Below is a small trained network, with its code and all its weights. Each question gives an input and a target symbol and asks what happens when units are switched off, that is, made to give their printed mean instead of their output.

import numpy as np


def w(rows, s, z=0):
    codes = np.array(rows[::2]) - 128.0
    scale = np.full(codes.shape[1], s)
    scale[-1] = z or s
    return codes * scale


def f(y):
    return np.maximum(y, 0)


def softmax(a):
    e = np.exp(a - a.max(-1, keepdims=True))
    return e / e.sum(-1, keepdims=True)


def log_softmax(a):
    a = a - a.max(-1, keepdims=True)
    return a - np.log(np.exp(a).sum(-1, keepdims=True))


def net(x, mask):
    ids = ['δζθμξψω'.index(c) for c in x.split()]
    T = len(ids)
    res = E[ids] + P[:T]
    u = 0
    for l in range(2):
        q, k, v = (res @ M[l].T for M in (Q, K, V))
        z = softmax(np.where(np.tri(T) > 0, q @ k.T / 3**0.5, -1e9)) @ v
        res = res + np.where(mask[u], z, O[l][:, -1]) @ O[l][:, :-1]
        u += 1
        y = f(res @ A[l][:, :-1].T + A[l][:, -1])
        res = res + np.where(mask[u : u + 12], y, B[l][:, -1]) @ B[l][:, :-1]
        u += 12
    return log_softmax(res[-1] @ U[:, :-1].T + U[:, -1])


Q, K, V, O, A, B = {}, {}, {}, {}, {}, {}
E = w([
[124,37,215,61],'δ',
[54,73,93,141],'ζ',
[103,254,104,136],'θ',
[99,99,79,108],'μ',
[155,114,33,64],'ξ',
[125,137,138,61],'ψ',
[194,66,136,234],'ω',
],0.017)
P = w([
[213,189,185,162],'0',
[4,102,30,234],'1',
[3,113,41,227],'2',
[30,146,68,202],'3',
[33,157,60,181],'4',
[31,157,82,184],'5',
[46,160,69,181],'6',
[43,166,100,171],'7',
],0.0055)
Q[0] = w([
[210,104,162,76],'0.h1',
[71,162,155,108],'0.h1',
[129,10,175,111],'0.h1',
],0.013)
K[0] = w([
[106,71,80,211],'0.h1',
[162,119,68,35],'0.h1',
[254,80,101,191],'0.h1',
],0.011)
V[0] = w([
[194,178,220,205],'0.h1',
[177,176,163,213],'0.h1',
[2,34,86,234],'0.h1',
],0.0056)
O[0] = w([
[102,165,249,136,60],'0.h1',
[111,178,209,166,110],'0.h1',
[73,106,160,146,253],'0.h1',
],0.011,0.0018)
A[0] = w([
[109,75,146,139,107],'0.n1',
[97,154,91,86,56],'0.n2',
[47,91,82,20,112],'0.n3',
[69,153,111,162,109],'0.n4',
[169,168,146,136,97],'0.n5',
[160,160,185,99,150],'0.n6',
[113,168,156,189,1],'0.n7',
[141,189,121,81,177],'0.n8',
[49,145,37,161,116],'0.n9',
[253,116,118,151,100],'0.n10',
[153,168,115,185,130],'0.n11',
[72,124,170,99,53],'0.n12',
],0.013,0.0075)
B[0] = w([
[204,156,198,127,160],'0.n1',
[103,130,229,219,157],'0.n2',
[72,77,191,158,248],'0.n3',
[141,149,107,46,166],'0.n4',
[156,184,182,46,137],'0.n5',
[119,213,50,92,149],'0.n6',
[142,92,108,51,153],'0.n7',
[73,179,134,118,165],'0.n8',
[79,157,197,107,239],'0.n9',
[187,154,155,76,136],'0.n10',
[73,156,172,189,153],'0.n11',
[169,209,88,255,142],'0.n12',
],0.0067,0.014)
Q[1] = w([
[6,100,76,43],'1.h1',
[19,121,186,148],'1.h1',
[178,39,109,170],'1.h1',
],0.011)
K[1] = w([
[180,126,57,13],'1.h1',
[214,110,112,160],'1.h1',
[81,44,125,246],'1.h1',
],0.011)
V[1] = w([
[77,43,255,152],'1.h1',
[107,193,219,160],'1.h1',
[50,127,99,194],'1.h1',
],0.01)
O[1] = w([
[123,155,247,102,147],'1.h1',
[144,198,188,184,254],'1.h1',
[1,190,144,111,70],'1.h1',
],0.009,0.014)
A[1] = w([
[94,144,123,63,96],'1.n1',
[112,145,159,70,134],'1.n2',
[134,58,147,136,112],'1.n3',
[120,86,134,102,254],'1.n4',
[83,178,147,122,80],'1.n5',
[141,89,160,162,121],'1.n6',
[123,74,104,149,140],'1.n7',
[122,69,110,2,92],'1.n8',
[126,98,69,197,119],'1.n9',
[121,161,198,122,88],'1.n10',
[160,162,151,156,94],'1.n11',
[74,86,142,141,165],'1.n12',
],0.015,0.0083)
B[1] = w([
[128,137,181,177,142],'1.n1',
[168,184,56,171,177],'1.n2',
[134,55,45,123,155],'1.n3',
[122,171,83,17,165],'1.n4',
[209,93,99,91,197],'1.n5',
[109,75,149,120,174],'1.n6',
[163,154,164,132,155],'1.n7',
[2,147,107,215,147],'1.n8',
[124,165,128,174,170],'1.n9',
[118,82,96,159,253],'1.n10',
[43,101,110,73,187],'1.n11',
[186,191,169,98,178],'1.n12',
],0.0092,0.03)
U = w([
[201,32,105,2,105],'δ',
[237,173,196,127,210],'ζ',
[127,176,152,191,15],'θ',
[93,186,158,48,252],'μ',
[59,77,68,96,37],'ξ',
[231,89,79,146,95],'ψ',
[118,76,183,162,214],'ω',
],0.0078,0.0026)

Each question gives the input, a string of symbols that net reads in full, and the target symbol t.
The units are the heads (3 rows each of Q, K, V and O) and the neurons (one row each of A and B). Each row of codes is followed by its name. A weight is (code - 128) times the scale printed after its matrix; where a second scale follows, it is the last column's (O, A, B and U).
mask holds one flag per unit, layer by layer, with each layer's heads first. A switched-off unit (its flag False) gives its mean, the last column of its rows in O or B, instead of its output. The means were averaged over made-up inputs and are rounded, as every weight is.
A unit's drop is (log p(t) with every unit on - log p(t) with that unit switched off) / (log p(t) with every unit on - log p(t) with every unit switched off).
The circuit of an input: a set's keep is (log p(t) with only the set's units on - log p(t) with every unit switched off) / (log p(t) with every unit on - log p(t) with every unit switched off). Starting from the 12 units with the biggest drops (on a tie, the unit counted first), units are removed one at a time, each time the one whose removal leaves the highest keep (on an exact tie, the one counted first), for as long as the keep stays at least 0.8.
units of the circuit, in order: the units of the circuit, biggest drop first
k most important neurons: the k neurons with the biggest drops, biggest first
k most important neurons of layer l: the k neurons of layer l with the biggest drops, biggest first
input θ ψ ξ δ ψ ζ ξ, target θ: 2 most important neurons	[0.n3 0.n9]
input μ ζ θ θ ξ ψ ζ, target μ: units of the circuit, in order	[1.h1 1.n12 1.n10]
input ψ ξ δ δ, target ξ: 3 most important neurons	[1.n8 1.n3 1.n4]
input μ μ δ ω ζ, target μ: units of the circuit, in order	[1.h1 1.n12]
input ξ μ θ ζ ω, target ω: units of the circuit, in order	[0.h1 1.n6]
input ψ ω ξ θ δ ψ δ ζ, target ψ: units of the circuit, in order	[0.h1 1.h1 0.n3 1.n11]
input θ ξ ψ δ δ θ ψ, target θ: 2 most important neurons of layer 0	[0.n3 0.n6]
input ψ ψ δ ψ, target ψ: units of the circuit, in order	[0.h1 1.h1 0.n3 1.n11]
input ω ω ζ, target ω: units of the circuit, in order	[0.h1 1.h1 1.n10]
input ω ξ θ ξ ω μ, target ω: 3 most important neurons	[0.n3 0.n9 0.n7]
input ζ ψ θ ω θ θ ξ μ, target ζ: 2 most important neurons	[1.n11 1.n12]
input ω μ ω ψ ξ, target ω: 4 most important neurons	[0.n3 0.n9 0.n7 0.n2]
input μ μ μ ω ζ δ μ, target μ: most important neuron	[1.n12]
input ζ ω ψ ψ ψ δ μ μ, target ζ: most important neuron of layer 1	[1.n12]
input ψ μ δ, target δ: 2 most important neurons	[1.n4 1.n3]
input ξ θ ψ δ ζ δ μ δ, target ξ: 3 most important neurons	[1.n8 1.n3 1.n5]
input μ ξ ψ, target μ: 3 most important neurons	[1.n12 1.n10 1.n4]
input ψ ξ ω ψ μ ξ, target ψ: 3 most important neurons	[0.n3 1.n11 1.n9]
input ξ ζ ψ ξ ξ, target ξ: 2 most important neurons of layer 0	[0.n10 0.n9]
input θ ψ μ ζ δ, target δ: 3 most important neurons of layer 0	[0.n3 0.n1 0.n9]
input ζ ξ ζ, target ζ: 2 most important neurons of layer 0	[0.n9 0.n3]
input θ δ ζ ψ ω ψ, target θ: 3 most important neurons of layer 0	[0.n6 0.n3 0.n9]
input ω ψ δ μ ζ ψ δ ζ, target ω: 3 most important neurons	[0.n3 0.n9 0.n7]
input ψ δ θ ψ, target ψ: 4 most important neurons	[0.n3 0.n9 1.n11 0.n6]
input θ ζ ξ ξ μ μ μ, target θ: 3 most important neurons	[0.n6 0.n3 0.n9]
input δ ψ ξ δ θ ξ ξ ξ, target δ: 2 most important neurons	[0.n3 0.n9]
input ξ ξ ξ ψ, target ξ: 3 most important neurons of layer 1	[1.n8 1.n5 1.n3]
input θ ζ μ ξ ξ, target θ: most important neuron of layer 0	[0.n6]
